Here is a tiny trained network, its code and every weight. The questions are about switching its units off for an input and a class, where a switched-off unit gives its printed mean instead of its output.

import numpy as np


def w(rows, s, z=0):
    codes = np.array(rows[::2]) - 128.0
    scale = np.full(codes.shape[1], s)
    scale[-1] = z or s
    return codes * scale


def norm(h):
    return h / np.sqrt((h * h).mean(-1, keepdims=True) + 1e-5)


def f(y):
    return np.maximum(y, 0)


def log_softmax(a):
    a = a - a.max(-1, keepdims=True)
    return a - np.log(np.exp(a).sum(-1, keepdims=True))


def net(x, mask):
    res = np.array(x, float).reshape(1, 7) / 4 @ E
    u = 0
    for l in range(2):
        y = f(norm(res) @ A[l][:, :-1].T + A[l][:, -1])
        res = res + np.where(mask[u : u + 5], y, B[l][:, -1]) @ B[l][:, :-1]
        u += 5
    return log_softmax(norm(res)[-1] @ U[:, :-1].T + U[:, -1])


A, B = {}, {}
E = w([
[151,119,189,158,87,201,143,116,156,94,95],'x0',
[98,97,120,71,98,77,105,50,67,208,186],'x1',
[132,191,2,200,104,174,86,76,147,53,137],'x2',
[157,192,186,92,116,54,130,82,107,125,126],'x3',
[140,156,156,109,96,99,120,133,149,125,167],'x4',
[176,117,139,89,121,67,114,51,144,169,101],'x5',
[131,201,118,150,92,155,210,54,125,170,125],'x6',
],0.0032)
A[0] = w([
[86,46,174,98,212,45,88,216,160,81,158,44],'0.n1',
[194,75,77,152,152,119,24,165,199,6,63,93],'0.n2',
[139,192,213,148,169,148,212,215,171,58,95,4],'0.n3',
[138,248,52,134,59,45,124,90,111,63,144,4],'0.n4',
[141,147,251,126,105,163,164,251,148,82,119,124],'0.n5',
],0.0029,0.002)
B[0] = w([
[103,121,36,122,83,114,121,190,80,154,93,246],'0.n1',
[117,126,185,124,183,84,214,46,125,162,94,254],'0.n2',
[168,146,118,174,166,252,159,6,252,111,181,200],'0.n3',
[118,156,128,186,141,221,70,71,160,78,195,212],'0.n4',
[209,124,25,180,220,166,26,64,192,41,151,252],'0.n5',
],0.0043,0.0026)
A[1] = w([
[72,174,101,169,127,160,189,183,66,132,125,133],'1.n1',
[132,254,129,101,101,46,101,75,100,112,179,234],'1.n2',
[125,134,223,67,88,69,109,65,84,151,138,17],'1.n3',
[92,68,88,99,183,113,104,248,64,140,131,61],'1.n4',
[147,138,191,151,141,199,164,189,161,87,81,6],'1.n5',
],0.0046,0.0016)
B[1] = w([
[137,56,161,67,59,70,132,109,123,145,56,172],'1.n1',
[157,92,226,209,204,174,248,79,227,142,186,252],'1.n2',
[72,88,184,64,55,99,211,159,95,214,66,200],'1.n3',
[202,255,167,133,150,127,70,154,129,99,204,236],'1.n4',
[103,247,129,178,118,129,131,7,182,72,181,182],'1.n5',
],0.0043,0.0039)
U = w([
[55,99,59,138,14,195,142,138,87,108,76,21],'0',
[141,126,108,104,156,61,84,160,132,70,28,13],'1',
[149,144,135,56,145,70,48,253,71,141,166,72],'2',
[110,91,204,81,96,77,227,110,122,208,123,175],'3',
[129,156,104,204,162,202,128,67,183,76,166,252],'4',
],0.011,0.0035)

Each question gives the input, the list of numbers given to net, and the class t.
The units are the neurons (one row each of A and B). Each row of codes is followed by its name. A weight is (code - 128) times the scale printed after its matrix; where a second scale follows, it is the last column's (A, B and U).
mask holds one flag per neuron, layer by layer. A switched-off neuron (its flag False) gives its mean, the last column of its row in B, instead of its output. The means were averaged over made-up inputs and are rounded, as every weight is.
A unit's drop is (log p(t) with every unit on - log p(t) with that unit switched off) / (log p(t) with every unit on - log p(t) with every unit switched off).
most important unit: the unit with the biggest drop
top k neurons: the k neurons with the biggest drops, biggest first
k most important neurons of layer l: the k neurons of layer l with the biggest drops, biggest first
drop when u is switched off: that unit's drop, to one decimal
input [-5,7,-7,-6,1,1,-3], class 2: most important unit -> 1.n4
input [-3,-8,-8,0,5,-1,-8], class 4: top 3 neurons -> [0.n3; 0.n5; 1.n5]
input [-6,-2,-6,1,-5,-7,4], class 4: top 3 neurons -> [0.n3; 0.n5; 1.n3]
input [-4,-1,7,-1,-3,-6,-6], class 1: top 2 neurons -> [1.n2; 1.n1]
input [5,3,-8,6,6,-8,-1], class 4: top 2 neurons -> [0.n5; 0.n3]
input [8,5,2,4,-8,2,8], class 3: 2 most important neurons of layer 0 -> [0.n5; 0.n3]
input [-8,-3,-6,6,-2,-7,2], class 4: top 2 neurons -> [0.n5; 0.n3]
input [8,6,3,-4,-6,-1,-4], class 0: 2 most important neurons of layer 1 -> [1.n2; 1.n4]
input [-1,-7,-5,3,6,8,4], class 4: 3 most important neurons of layer 0 -> [0.n5; 0.n3; 0.n2]
input [-2,-3,0,1,-8,7,-4], class 1: top 3 neurons -> [1.n2; 0.n1; 1.n3]
input [1,6,2,6,-7,-5,1], class 3: top 2 neurons -> [0.n5; 0.n3]
input [-5,-1,-4,3,1,-5,3], class 4: top 2 neurons -> [0.n5; 1.n3]
input [-2,3,2,4,3,-7,-6], class 2: top 2 neurons -> [0.n1; 0.n3]
input [-7,5,-8,-7,1,-7,0], class 2: top neuron -> [1.n4]
input [7,2,8,-8,-8,-5,0], class 0: 2 most important neurons of layer 0 -> [0.n5; 0.n3]
input [8,7,3,-8,4,-3,-1], class 0: top 2 neurons -> [1.n2; 0.n5]
input [3,-2,-1,0,2,6,1], class 3: 2 most important neurons of layer 0 -> [0.n4; 0.n3]
input [8,8,-1,-5,6,-6,5], class 0: top 2 neurons -> [1.n2; 0.n2]
input [4,0,-8,-6,-5,7,-4], class 2: 2 most important neurons of layer 1 -> [1.n4; 1.n2]
input [-5,-8,-7,-4,1,6,1], class 4: most important unit -> 0.n3
input [1,1,-8,3,-3,-8,-5], class 2: 2 most important neurons of layer 0 -> [0.n1; 0.n4]
input [-5,-3,2,-7,3,-6,-2], class 2: 2 most important neurons of layer 1 -> [1.n2; 1.n4]
input [0,-6,-6,-2,4,6,-1], class 4: drop when 0.n3 is switched off -> 0.2
